[[ -4  29   1  24]
 [ 22  -5  -5 -16]
 [ 20  -1   1  19]
 [  3  29   4  22]
 [ -4   6  23  22]
 [  8  14  20  13]
 [-12  -9  10  -7]
 [-13  20  -7  23]
 [ 31  -6  -2  -1]
 [ 30  -7  -3  -6]
 [-13 -10   4  -6]
 [ -1   5  24  20]]
:
[[ 29   1  24  -4]
 [ -5  -5 -16  22]
 [ -1   1  19  20]
 [ 29   4  22   3]
 [  6  23  22  -4]
 [ 14  20  13   8]
 [ -9  10  -7 -12]
 [ 20  -7  23 -13]
 [ -6  -2  -1  31]
 [ -7  -3  -6  30]
 [-10   4  -6 -13]
 [  5  24  20  -1]]

[[ 16 -24 -24  17   5 -16 -18  27 -16 -12   9   5   5   9  13]
 [  9 -14 -17   9  15 -14 -14 -11 -18 -16  18  13  15  14  14]
 [ -1   3   7  -2 -10   7   6  31  13  13 -11 -14 -13 -12 -10]]
:
[[-24 -24  17   5 -16 -18  27 -16 -12   9   5   5   9  13  16]
 [-14 -17   9  15 -14 -14 -11 -18 -16  18  13  15  14  14   9]
 [  3   7  -2 -10   7   6  31  13  13 -11 -14 -13 -12 -10  -1]]

[[-25 -24 -11  -8 -32 -11]
 [-19  -9  -6  -2 -20   3]
 [ 18   8   6   2  20   2]
 [  9  27   7   8  17  16]
 [ 11   0   1  -2   6  -4]
 [  8  24   7   8  17  25]]
:
[[-24 -11  -8 -32 -11 -25]
 [ -9  -6  -2 -20   3 -19]
 [  8   6   2  20   2  18]
 [ 27   7   8  17  16   9]
 [  0   1  -2   6  -4  11]
 [ 24   7   8  17  25   8]]

[[ -3   7  -6 -28]
 [  1  24  -1  -8]
 [  0  -2   9 -20]
 [  1  -1   0  -7]]
:
[[  7  -6 -28  -3]
 [ 24  -1  -8   1]
 [ -2   9 -20   0]
 [ -1   0  -7   1]]

[[-22  -7 -29   3  -2  18 -18  28 -29  -4  -6  -9]
 [-16   4  34  23  -6 -11  -8   5  33 -31 -25   5]]
:
[[ -7 -29   3  -2  18 -18  28 -29  -4  -6  -9 -22]
 [  4  34  23  -6 -11  -8   5  33 -31 -25   5 -16]]

[[  6 -14  13   9]
 [ 26   1  -2  28]
 [  8 -13  13  11]
 [  7 -14  14   9]
 [  4 -11  12   3]
 [  2 -12  10   3]
 [  1 -13  11   4]
 [  1 -11  10   3]
 [  2 -10  11   4]
 [  7 -11  11   7]]
:
[[-14  13   9   6]
 [  1  -2  28  26]
 [-13  13  11   8]
 [-14  14   9   7]
 [-11  12   3   4]
 [-12  10   3   2]
 [-13  11   4   1]
 [-11  10   3   1]
 [-10  11   4   2]
 [-11  11   7   7]]

[[ -3  -2  19  18]
 [  5  -5  15  16]
 [ -1   0 -12 -14]
 [  7  -4 -14 -14]
 [-19   9  -7  -7]
 [ 10  -4 -21 -22]
 [  3  -3  11  11]
 [ -3   3 -13 -14]
 [  7  -2 -20 -22]
 [ 28 -15  -4  -3]]
:
[[ -2  19  18  -3]
 [ -5  15  16   5]
 [  0 -12 -14  -1]
 [ -4 -14 -14   7]
 [  9  -7  -7 -19]
 [ -4 -21 -22  10]
 [ -3  11  11   3]
 [  3 -13 -14  -3]
 [ -2 -20 -22   7]
 [-15  -4  -3  28]]

[[ 17  -1]
 [ -9 -11]
 [ -7   2]
 [  6  -1]
 [ 24   1]
 [ -9 -31]
 [-26   9]
 [  6 -12]
 [ 15   2]
 [  4 -16]]
:
[[ -1  17]
 [-11  -9]
 [  2  -7]
 [ -1   6]
 [  1  24]
 [-31  -9]
 [  9 -26]
 [-12   6]
 [  2  15]
 [-16   4]]

[[  2 -24   5   9 -11  -9  18]
 [  3  23  11   5   2  -7   7]
 [ -1  -1  -1  15   0   4  -7]
 [ -1   0   0  11   5  29  12]
 [  7   7  -6  -4 -12   3  -6]
 [  0  20  -9  -6 -24  -9  -1]
 [  1  14   5 -14  -5  -2   9]
 [-13  11  -3  -1  10  -7 -10]
 [ 14  -7  22  -8   3  -1  -5]]
:
[[-24   5   9 -11  -9  18   2]
 [ 23  11   5   2  -7   7   3]
 [ -1  -1  15   0   4  -7  -1]
 [  0   0  11   5  29  12  -1]
 [  7  -6  -4 -12   3  -6   7]
 [ 20  -9  -6 -24  -9  -1   0]
 [ 14   5 -14  -5  -2   9   1]
 [ 11  -3  -1  10  -7 -10 -13]
 [ -7  22  -8   3  -1  -5  14]]
